Here is a tiny trained network, its code and every weight. The questions are about switching its units off for an input and a class, where a switched-off unit gives its printed mean instead of its output.

import numpy as np


def w(rows, s, z=0):
    codes = np.array(rows[::2]) - 128.0
    scale = np.full(codes.shape[1], s)
    scale[-1] = z or s
    return codes * scale


def f(y):
    return np.maximum(y, 0)


def log_softmax(a):
    a = a - a.max(-1, keepdims=True)
    return a - np.log(np.exp(a).sum(-1, keepdims=True))


def net(x, mask):
    res = np.array(x, float).reshape(1, 4) / 4 @ E
    y = f(res @ A[0][:, :-1].T + A[0][:, -1])
    res = res + np.where(mask, y, B[0][:, -1]) @ B[0][:, :-1]
    return log_softmax(res[-1] @ U[:, :-1].T + U[:, -1])


A, B = {}, {}
E = w([
[220,172,209,71,182,13,40,6,93,37,148],'x0',
[36,4,237,239,143,167,63,80,116,107,11],'x1',
[102,228,123,117,254,230,52,201,238,42,94],'x2',
[213,144,150,98,170,200,207,21,244,217,25],'x3',
],0.0045)
A[0] = w([
[32,98,89,173,107,58,20,253,27,26,223,162],'N1',
[150,36,136,154,15,65,194,62,45,215,138,132],'N2',
[225,155,140,105,203,205,217,9,236,207,51,87],'N3',
[79,49,211,228,145,161,60,53,134,131,34,110],'N4',
[72,12,215,203,137,135,71,59,134,91,33,23],'N5',
[216,238,23,5,133,93,176,150,163,168,234,52],'N6',
[125,210,126,106,189,171,107,161,195,104,130,116],'N7',
[254,227,18,31,108,100,213,151,143,162,218,67],'N8',
[141,19,116,145,15,65,193,65,49,197,143,52],'N9',
[221,233,41,32,127,86,205,154,147,156,224,83],'N10',
[215,150,194,98,190,61,48,25,95,62,131,62],'N11',
[207,92,171,95,132,151,193,13,200,222,59,159],'N12',
[194,151,197,110,147,51,86,31,116,42,122,27],'N13',
[34,92,67,189,64,217,206,246,160,208,88,78],'N14',
[208,172,142,92,160,200,213,22,236,215,12,123],'N15',
[96,183,132,125,223,196,65,206,208,55,97,37],'N16',
[66,31,222,209,141,150,79,63,116,110,47,41],'N17',
[51,40,209,193,167,132,74,72,141,133,44,47],'N18',
[193,162,197,79,169,55,62,25,108,71,139,74],'N19',
[24,112,124,162,79,59,49,243,13,15,243,122],'N20',
[117,221,144,157,245,211,71,170,211,93,87,42],'N21',
[142,17,121,161,29,50,223,59,49,224,158,105],'N22',
[86,179,135,143,248,153,44,199,167,46,134,50],'N23',
[177,154,188,112,159,57,61,50,119,46,104,107],'N24',
[32,30,235,201,155,174,85,87,124,129,50,81],'N25',
[30,89,43,186,92,224,206,233,152,195,114,73],'N26',
[91,199,103,121,209,206,64,187,207,43,71,3],'N27',
[96,193,116,157,221,225,101,207,211,81,86,46],'N28',
[187,156,208,93,162,62,34,40,119,48,142,99],'N29',
[46,80,59,183,91,215,213,245,165,201,109,60],'N30',
[145,68,150,134,60,71,206,49,68,203,125,37],'N31',
],0.0041,0.002)
B[0] = w([
[59,39,42,15,41,140,18,48,83,246,52,254],'N1',
[169,219,221,93,244,60,212,60,46,49,87,238],'N2',
[33,26,34,18,29,127,25,101,68,237,48,240],'N3',
[97,46,65,191,163,73,158,227,187,53,217,229],'N4',
[94,46,62,210,136,63,205,236,179,49,228,218],'N5',
[83,22,57,217,128,55,173,230,202,25,234,240],'N6',
[122,133,163,90,217,61,181,118,59,89,132,190],'N7',
[110,21,58,221,159,60,186,234,198,30,221,242],'N8',
[179,207,230,59,228,64,235,69,48,47,80,221],'N9',
[96,37,64,215,134,58,155,247,194,45,216,236],'N10',
[216,185,167,173,16,224,144,38,215,224,189,216],'N11',
[22,38,38,37,114,94,26,96,48,215,47,232],'N12',
[217,193,195,185,15,228,173,33,220,213,199,198],'N13',
[231,216,205,199,32,240,176,25,219,228,194,234],'N14',
[27,35,21,19,41,104,23,103,80,222,53,246],'N15',
[141,157,214,45,217,63,211,61,54,101,105,202],'N16',
[73,55,67,204,140,53,183,224,174,43,240,216],'N17',
[83,54,71,188,160,68,176,213,186,77,226,209],'N18',
[216,186,172,177,32,234,149,68,218,218,195,213],'N19',
[35,37,44,10,31,123,24,47,68,235,28,250],'N20',
[155,156,212,44,207,33,210,49,39,91,100,208],'N21',
[175,212,228,70,248,58,213,45,36,42,80,242],'N22',
[124,153,198,47,204,44,207,44,33,137,94,195],'N23',
[200,161,144,168,43,236,149,62,216,219,180,206],'N24',
[111,56,72,204,132,78,172,215,188,71,232,225],'N25',
[235,210,191,181,32,252,169,36,227,235,182,230],'N26',
[130,173,217,39,235,37,226,44,51,65,106,200],'N27',
[166,178,218,61,214,55,226,44,62,100,99,205],'N28',
[208,177,157,177,23,230,140,54,215,220,177,217],'N29',
[226,225,193,185,17,242,171,19,232,226,186,227],'N30',
[147,159,214,62,211,34,205,79,29,57,88,198],'N31',
],0.0039,0.0054)
U = w([
[247,233,230,207,8,251,160,42,240,237,190,41],'0',
[162,213,251,38,250,31,221,62,6,33,74,26],'1',
[74,29,40,233,153,53,167,248,219,25,238,45],'2',
[12,31,25,2,32,129,8,76,41,247,34,62],'3',
[151,155,123,144,126,161,79,124,106,140,86,243],'4',
[161,252,136,236,195,251,5,244,51,16,5,1],'5',
],0.0051,0.0046)

Each question gives the input, the list of numbers given to net, and the class t.
The units are the neurons (one row each of A and B). Each row of codes is followed by its name. A weight is (code - 128) times the scale printed after its matrix; where a second scale follows, it is the last column's (A, B and U).
mask holds one flag per neuron, in row order. A switched-off neuron (its flag False) gives its mean, the last column of its row in B, instead of its output. The means were averaged over made-up inputs and are rounded, as every weight is.
A unit's drop is (log p(t) with every unit on - log p(t) with that unit switched off) / (log p(t) with every unit on - log p(t) with every unit switched off).
The circuit of an input: a set's keep is (log p(t) with only the set's units on - log p(t) with every unit switched off) / (log p(t) with every unit on - log p(t) with every unit switched off). Starting from the 12 units with the biggest drops (on a tie, the unit counted first), units are removed one at a time, each time the one whose removal leaves the highest keep (on an exact tie, the one counted first), for as long as the keep stays at least 0.8.
units of the circuit, in order: the units of the circuit, biggest drop first
most important unit: the unit with the biggest drop
top k neurons: the k neurons with the biggest drops, biggest first
drop of u: that unit's drop, to one decimal
input [-2,3,4,-4], class 1: units of the circuit, in order -> N23, N16
input [6,-8,3,-4], class 2: most important unit -> N6
input [2,-7,2,-8], class 3: top 2 neurons -> N20, N1
input [5,-6,-2,6], class 2: units of the circuit, in order -> N8, N6
input [-4,-7,6,3], class 2: top 4 neurons -> N6, N8, N10, N22
input [-6,3,-7,5], class 1: top 4 neurons -> N22, N2, N9, N31
input [-7,3,-3,-7], class 0: top 3 neurons -> N14, N26, N30
input [2,-3,5,-7], class 3: top 2 neurons -> N1, N20
input [6,-6,-3,2], class 0: top 3 neurons -> N19, N11, N13
input [5,1,-5,-6], class 3: top 3 neurons -> N20, N1, N14
input [-5,-8,-3,6], class 2: top 3 neurons -> N8, N6, N10
input [6,-4,4,7], class 3: top 2 neurons -> N3, N15
input [4,-2,-2,-6], class 3: top 2 neurons -> N20, N1
input [6,-7,-5,-8], class 3: units of the circuit, in order -> N20
input [0,-7,-5,8], class 3: top 2 neurons -> N3, N15
input [8,-2,7,-8], class 0: drop of N13 -> 0.2
input [-5,-2,-5,-5], class 0: drop of N21 -> 0.2
input [-6,8,-7,3], class 2: drop of N8 -> -0.1
